Below are the code and all the weights of a small trained network. Each question names an input and a class and asks about switching units off, where a switched-off unit gives its printed mean instead of its output.

import numpy as np


def w(rows, s, z=0):
    codes = np.array(rows[::2]) - 128.0
    scale = np.full(codes.shape[1], s)
    scale[-1] = z or s
    return codes * scale


def norm(h):
    return h / np.sqrt((h * h).mean(-1, keepdims=True) + 1e-5)


def f(y):
    return np.maximum(y, 0)


def log_softmax(a):
    a = a - a.max(-1, keepdims=True)
    return a - np.log(np.exp(a).sum(-1, keepdims=True))


def net(x, mask):
    res = np.array(x, float).reshape(1, 8) / 4 @ E
    u = 0
    for l in range(2):
        y = f(norm(res) @ A[l][:, :-1].T + A[l][:, -1])
        res = res + np.where(mask[u : u + 16], y, B[l][:, -1]) @ B[l][:, :-1]
        u += 16
    return log_softmax(norm(res)[-1] @ U[:, :-1].T + U[:, -1])


A, B = {}, {}
E = w([
[68,194,79,75,77,91,141,99,113,81,145],'x0',
[167,170,163,68,128,166,202,142,3,155,52],'x1',
[112,97,219,67,200,85,124,173,151,89,149],'x2',
[110,139,82,133,172,87,105,175,153,161,69],'x3',
[71,187,161,94,141,75,83,76,101,136,172],'x4',
[72,163,66,172,114,97,143,168,91,116,102],'x5',
[113,109,98,145,82,74,135,175,113,198,137],'x6',
[207,153,105,94,173,86,159,121,174,130,135],'x7',
],0.013)
A[0] = w([
[61,161,101,192,121,126,115,144,126,50,169,129],'0.n0',
[34,182,128,101,141,85,133,156,115,92,130,68],'0.n1',
[95,215,70,141,36,152,148,89,71,169,125,55],'0.n2',
[114,175,139,101,174,201,141,155,63,136,102,3],'0.n3',
[139,64,121,216,114,189,85,126,249,76,160,163],'0.n4',
[60,121,80,187,161,99,38,172,170,186,72,144],'0.n5',
[132,155,170,119,52,221,136,131,73,132,135,31],'0.n6',
[110,129,178,67,161,113,109,134,103,117,132,74],'0.n7',
[94,69,150,161,20,153,135,167,71,170,138,143],'0.n8',
[98,129,208,116,134,218,129,103,47,128,67,83],'0.n9',
[173,123,123,179,144,183,131,126,120,165,103,46],'0.n10',
[127,204,143,67,124,95,131,114,48,176,94,54],'0.n11',
[145,176,129,111,229,91,107,118,142,109,103,66],'0.n12',
[12,135,118,91,131,66,111,182,111,68,119,148],'0.n13',
[136,87,204,121,221,102,140,193,178,127,108,149],'0.n14',
[173,127,97,161,140,154,189,198,58,173,66,76],'0.n15',
],0.013,0.0073)
B[0] = w([
[94,118,63,180,115,170,114,43,101,143,98,192],'0.n0',
[195,134,128,95,54,72,177,86,139,94,170,183],'0.n1',
[133,103,134,30,201,129,95,177,138,179,139,194],'0.n2',
[171,122,146,157,152,128,132,111,72,46,128,163],'0.n3',
[155,77,80,145,133,114,136,132,206,21,176,247],'0.n4',
[33,206,100,205,134,163,52,155,98,185,86,225],'0.n5',
[89,64,68,173,106,71,84,127,85,122,127,170],'0.n6',
[126,169,139,107,130,138,177,139,102,132,167,167],'0.n7',
[106,125,135,171,145,120,82,160,89,210,111,191],'0.n8',
[117,100,109,190,135,169,66,111,48,51,178,206],'0.n9',
[134,133,84,109,98,123,169,145,135,56,124,160],'0.n10',
[133,119,79,161,86,136,149,99,157,64,154,185],'0.n11',
[83,107,144,103,106,114,97,190,86,179,133,171],'0.n12',
[177,167,94,138,55,91,120,84,134,53,142,217],'0.n13',
[137,107,177,127,174,150,67,250,101,147,171,225],'0.n14',
[173,110,94,151,157,65,143,93,155,123,63,199],'0.n15',
],0.012,0.014)
A[1] = w([
[181,190,114,39,88,131,159,123,224,206,128,84],'1.n0',
[142,135,123,157,108,113,134,41,155,88,156,164],'1.n1',
[151,83,127,75,149,126,214,70,135,173,58,44],'1.n2',
[75,110,93,114,51,186,157,78,54,175,136,3],'1.n3',
[173,169,231,30,208,214,239,124,134,120,140,39],'1.n4',
[87,146,84,146,125,104,146,66,54,255,26,94],'1.n5',
[123,110,118,187,101,210,131,107,169,67,68,68],'1.n6',
[175,118,83,159,161,168,188,183,92,128,35,188],'1.n7',
[78,109,82,190,171,152,118,164,222,189,62,61],'1.n8',
[107,94,152,216,130,237,153,102,146,157,118,121],'1.n9',
[170,101,201,148,114,177,167,80,40,126,127,121],'1.n10',
[220,130,168,72,186,132,195,130,144,65,157,108],'1.n11',
[134,115,166,173,110,142,148,9,88,78,86,45],'1.n12',
[128,200,121,166,105,80,214,114,41,112,15,95],'1.n13',
[184,102,104,193,147,214,148,194,84,155,60,6],'1.n14',
[78,132,153,107,151,144,161,132,118,140,122,107],'1.n15',
],0.011,0.0059)
B[1] = w([
[155,130,144,137,122,181,105,123,48,131,140,145],'1.n0',
[137,155,89,131,145,137,172,106,109,90,78,254],'1.n1',
[160,234,128,114,122,200,96,90,142,130,110,138],'1.n2',
[123,44,106,183,151,92,104,155,191,175,121,163],'1.n3',
[59,122,60,204,118,106,103,150,103,218,141,158],'1.n4',
[140,170,139,96,125,149,151,144,225,214,121,207],'1.n5',
[106,140,157,122,83,55,131,107,151,80,202,203],'1.n6',
[177,71,145,100,91,90,206,7,154,111,86,243],'1.n7',
[80,180,99,129,119,161,100,107,26,112,182,225],'1.n8',
[70,208,55,125,150,105,123,160,112,130,134,173],'1.n9',
[49,148,70,105,177,178,90,131,51,92,179,195],'1.n10',
[175,159,169,113,161,189,148,145,165,147,93,219],'1.n11',
[94,159,81,182,109,103,133,111,145,94,158,181],'1.n12',
[146,138,114,167,114,146,101,88,244,109,120,204],'1.n13',
[110,90,143,97,84,71,173,106,94,96,127,204],'1.n14',
[119,124,93,116,120,154,126,103,156,134,141,130],'1.n15',
],0.012,0.0074)
U = w([
[135,155,186,106,153,162,125,128,7,103,141,73],'0',
[208,103,176,105,167,143,161,126,225,56,130,157],'1',
[117,190,101,142,80,126,140,66,212,225,45,140],'2',
[142,204,189,59,60,100,204,156,123,114,162,11],'3',
[156,48,143,127,146,115,166,155,85,190,65,92],'4',
[110,133,40,182,105,113,108,82,119,39,156,202],'5',
[55,153,128,169,176,164,42,219,103,213,163,158],'6',
[61,136,173,101,100,151,145,133,142,131,81,3],'7',
],0.02,0.0071)

Each question gives the input, the list of numbers given to net, and the class t.
The units are the neurons (one row each of A and B). Each row of codes is followed by its name. A weight is (code - 128) times the scale printed after its matrix; where a second scale follows, it is the last column's (A, B and U).
mask holds one flag per neuron, layer by layer. A switched-off neuron (its flag False) gives its mean, the last column of its row in B, instead of its output. The means were averaged over made-up inputs and are rounded, as every weight is.
A unit's drop is (log p(t) with every unit on - log p(t) with that unit switched off) / (log p(t) with every unit on - log p(t) with every unit switched off).
The circuit of an input: a set's keep is (log p(t) with only the set's units on - log p(t) with every unit switched off) / (log p(t) with every unit on - log p(t) with every unit switched off). Starting from the 12 units with the biggest drops (on a tie, the unit counted first), units are removed one at a time, each time the one whose removal leaves the highest keep (on an exact tie, the one counted first), for as long as the keep stays at least 0.8.
circuit, biggest first: the units of the circuit, biggest drop first
most important unit: the unit with the biggest drop
k most important neurons: the k neurons with the biggest drops, biggest first
k most important neurons of layer l: the k neurons of layer l with the biggest drops, biggest first
drop when u is switched off: that unit's drop, to one decimal
input [5,5,7,2,-4,-3,1,3], class 0: circuit, biggest first	0.n4
input [-6,-5,-1,-3,1,5,-6,6], class 1: 2 most important neurons	0.n4; 0.n5
input [5,7,-4,5,-1,-6,-5,6], class 1: circuit, biggest first	1.n11; 0.n5
input [-1,3,2,7,-1,0,4,1], class 2: 3 most important neurons	0.n15; 0.n4; 1.n7
input [-2,7,5,-1,4,3,0,6], class 0: 2 most important neurons	0.n14; 0.n4
input [6,2,4,-1,-7,-3,3,5], class 4: 2 most important neurons	0.n4; 1.n4
input [-4,-3,-7,6,-1,7,2,1], class 2: 2 most important neurons	0.n14; 1.n5
input [-2,0,0,6,-3,1,-1,3], class 6: 2 most important neurons	0.n5; 0.n14
input [6,8,0,-3,-6,-1,6,-6], class 4: 3 most important neurons	0.n2; 0.n8; 0.n4
input [1,-7,5,7,4,-8,-8,3], class 1: 2 most important neurons of layer 1	1.n8; 1.n10
input [4,6,5,3,0,-1,4,7], class 1: 3 most important neurons of layer 0	0.n11; 0.n15; 0.n2
input [-1,-4,7,-7,-1,-5,-1,-5], class 1: 2 most important neurons of layer 0	0.n4; 0.n5
input [4,2,3,0,-7,-3,-5,6], class 4: 2 most important neurons	1.n4; 0.n4
input [4,2,4,-6,0,-6,6,-7], class 6: circuit, biggest first	0.n8
input [-7,8,-5,4,-3,7,8,-8], class 2: 2 most important neurons	1.n5; 0.n15
input [-4,-5,3,2,-7,-3,-2,1], class 1: drop when 0.n4 is switched off	1.6
input [-4,3,3,-6,-6,-8,6,-2], class 4: drop when 0.n5 is switched off	0.2
input [3,4,0,-7,-7,7,4,-2], class 4: drop when 0.n15 is switched off	-0.1
input [-7,4,-5,6,7,5,7,-6], class 2: drop when 0.n15 is switched off	0.4
input [0,2,7,-6,2,-1,-5,2], class 6: most important unit	1.n4
input [-8,2,-2,5,2,-1,8,-2], class 2: 2 most important neurons of layer 0	0.n15; 0.n9
